Below are the code and all the weights of a small trained network. Each question names an input and a class and asks about switching units off, where a switched-off unit gives its printed mean instead of its output.

import numpy as np


def w(rows, s, z=0):
    codes = np.array(rows[::2]) - 128.0
    scale = np.full(codes.shape[1], s)
    scale[-1] = z or s
    return codes * scale


def f(y):
    return np.maximum(y, 0)


def log_softmax(a):
    a = a - a.max(-1, keepdims=True)
    return a - np.log(np.exp(a).sum(-1, keepdims=True))


def net(x, mask):
    res = np.array(x, float).reshape(1, 4) / 4 @ E
    y = f(res @ A[0][:, :-1].T + A[0][:, -1])
    res = res + np.where(mask, y, B[0][:, -1]) @ B[0][:, :-1]
    return log_softmax(res[-1] @ U[:, :-1].T + U[:, -1])


A, B = {}, {}
E = w([
[243,168,129,174,252,142],'x0',
[128,128,127,129,129,128],'x1',
[145,29,125,16,192,140],'x2',
[70,18,127,233,171,139],'x3',
],0.0036)
A[0] = w([
[136,86,126,76,152,129,96],'neuron 0',
[142,45,126,26,176,131,90],'neuron 1',
[161,213,124,42,101,120,135],'neuron 2',
[135,131,129,132,138,129,100],'neuron 3',
[111,120,128,117,107,127,61],'neuron 4',
[209,161,134,165,231,126,28],'neuron 5',
[115,97,125,159,137,127,117],'neuron 6',
[151,137,129,138,157,128,56],'neuron 7',
[124,154,124,159,110,129,83],'neuron 8',
[133,96,127,90,146,130,97],'neuron 9',
[167,145,135,145,179,129,33],'neuron 10',
[42,88,136,80,27,124,2],'neuron 11',
[74,103,133,97,64,126,10],'neuron 12',
[170,146,132,147,182,130,31],'neuron 13',
[141,162,124,94,117,127,134],'neuron 14',
[139,132,129,133,142,129,92],'neuron 15',
[137,74,127,61,159,130,95],'neuron 16',
[171,243,120,12,91,121,136],'neuron 17',
[125,148,125,153,114,129,92],'neuron 18',
[124,155,124,161,109,129,82],'neuron 19',
[133,95,127,89,146,130,97],'neuron 20',
[130,129,127,129,131,130,104],'neuron 21',
[171,146,132,147,183,131,30],'neuron 22',
[120,183,129,195,92,124,81],'neuron 23',
[133,99,127,94,144,130,99],'neuron 24',
[102,116,130,113,97,125,47],'neuron 25',
[90,37,124,219,154,126,117],'neuron 26',
[115,215,127,230,73,123,79],'neuron 27',
[132,104,123,101,141,124,93],'neuron 28',
[107,76,124,180,143,125,114],'neuron 29',
[132,139,127,117,125,127,132],'neuron 30',
[102,116,129,111,96,126,46],'neuron 31',
[104,69,124,186,145,125,115],'neuron 32',
[132,102,126,98,143,121,90],'neuron 33',
[98,55,123,200,149,124,114],'neuron 34',
[149,136,129,137,154,129,61],'neuron 35',
[128,128,128,128,128,128,128],'neuron 36',
[132,103,126,99,142,121,91],'neuron 37',
[122,168,128,176,102,126,86],'neuron 38',
[129,128,128,128,129,128,111],'neuron 39',
[101,115,129,110,95,126,43],'neuron 40',
],0.011,0.00079)
B[0] = w([
[126,186,144,135,124,120,167],'neuron 0',
[124,244,162,144,118,107,206],'neuron 1',
[120,58,195,127,148,146,222],'neuron 2',
[128,125,119,128,127,127,136],'neuron 3',
[130,121,104,129,125,126,146],'neuron 4',
[134,90,16,123,100,124,229],'neuron 5',
[128,105,154,126,134,133,160],'neuron 6',
[129,118,98,126,123,126,153],'neuron 7',
[128,164,136,127,127,123,162],'neuron 8',
[126,171,139,132,125,122,156],'neuron 9',
[130,110,74,125,117,125,174],'neuron 10',
[149,91,2,127,115,124,232],'neuron 11',
[140,105,49,129,120,126,191],'neuron 12',
[131,108,70,125,115,125,178],'neuron 13',
[126,100,155,128,135,132,166],'neuron 14',
[128,123,114,127,126,127,140],'neuron 15',
[125,203,149,137,122,116,179],'neuron 16',
[117,32,220,128,156,153,255],'neuron 17',
[128,156,134,127,127,124,155],'neuron 18',
[128,166,136,127,127,123,164],'neuron 19',
[126,172,140,133,124,122,157],'neuron 20',
[127,127,125,128,129,127,129],'neuron 21',
[131,108,70,125,115,126,179],'neuron 22',
[125,208,144,129,126,115,205],'neuron 23',
[126,166,138,131,125,123,153],'neuron 24',
[134,117,91,129,125,127,157],'neuron 25',
[123,58,204,118,149,148,223],'neuron 26',
[123,252,153,132,125,107,249],'neuron 27',
[126,158,135,130,126,124,147],'neuron 28',
[126,88,172,123,139,138,182],'neuron 29',
[128,120,136,127,129,128,140],'neuron 30',
[133,118,90,129,124,127,157],'neuron 31',
[126,83,177,122,140,140,189],'neuron 32',
[125,162,136,131,125,124,149],'neuron 33',
[124,72,189,120,144,143,203],'neuron 34',
[129,119,101,126,123,126,150],'neuron 35',
[128,128,128,128,128,128,128],'neuron 36',
[126,160,136,131,125,125,149],'neuron 37',
[127,185,140,128,126,119,183],'neuron 38',
[127,128,128,128,128,128,128],'neuron 39',
[134,117,88,129,124,128,158],'neuron 40',
],0.033,0.0047)
U = w([
[115,69,200,118,167,163,252],'0',
[120,255,145,143,119,97,116],'1',
[153,99,4,122,99,123,1],'2',
],0.0091,0.00041)

Each question gives the input, the list of numbers given to net, and the class t.
The units are the neurons (one row each of A and B). Each row of codes is followed by its name. A weight is (code - 128) times the scale printed after its matrix; where a second scale follows, it is the last column's (A, B and U).
mask holds one flag per neuron, in row order. A switched-off neuron (its flag False) gives its mean, the last column of its row in B, instead of its output. The means were averaged over made-up inputs and are rounded, as every weight is.
A unit's drop is (log p(t) with every unit on - log p(t) with that unit switched off) / (log p(t) with every unit on - log p(t) with every unit switched off).
The circuit of an input: a set's keep is (log p(t) with only the set's units on - log p(t) with every unit switched off) / (log p(t) with every unit on - log p(t) with every unit switched off). Starting from the 12 units with the biggest drops (on a tie, the unit counted first), units are removed one at a time, each time the one whose removal leaves the highest keep (on an exact tie, the one counted first), for as long as the keep stays at least 0.8.
circuit, biggest first: the units of the circuit, biggest drop first
unit that matters most: the unit with the biggest drop
top k neurons: the k neurons with the biggest drops, biggest first
drop of u: that unit's drop, to one decimal
input [-8,-8,-7,4], class 2: unit that matters most -> neuron 11
input [3,8,1,-2], class 2: circuit, biggest first -> [neuron 26; neuron 27]
input [-5,5,3,-2], class 2: top 2 neurons -> [neuron 11; neuron 27]
input [-5,2,-1,4], class 2: top 2 neurons -> [neuron 11; neuron 17]
input [-2,0,3,2], class 1: top 2 neurons -> [neuron 17; neuron 2]
input [-2,-1,0,-1], class 2: top 2 neurons -> [neuron 26; neuron 17]
input [-7,-1,1,6], class 2: top 2 neurons -> [neuron 11; neuron 17]
input [6,-4,1,-5], class 2: top 2 neurons -> [neuron 5; neuron 26]
input [-2,5,-5,4], class 1: top 4 neurons -> [neuron 17; neuron 27; neuron 2; neuron 23]
input [-2,-1,7,5], class 1: top 2 neurons -> [neuron 1; neuron 17]
input [8,-7,-3,7], class 2: top 2 neurons -> [neuron 5; neuron 17]
input [3,1,-6,-8], class 0: top 2 neurons -> [neuron 17; neuron 2]
input [3,5,-4,-6], class 0: drop of neuron 17 -> 0.9
input [1,-5,-5,-7], class 0: drop of neuron 17 -> 1.7
input [-5,8,8,4], class 1: drop of neuron 1 -> 0.1
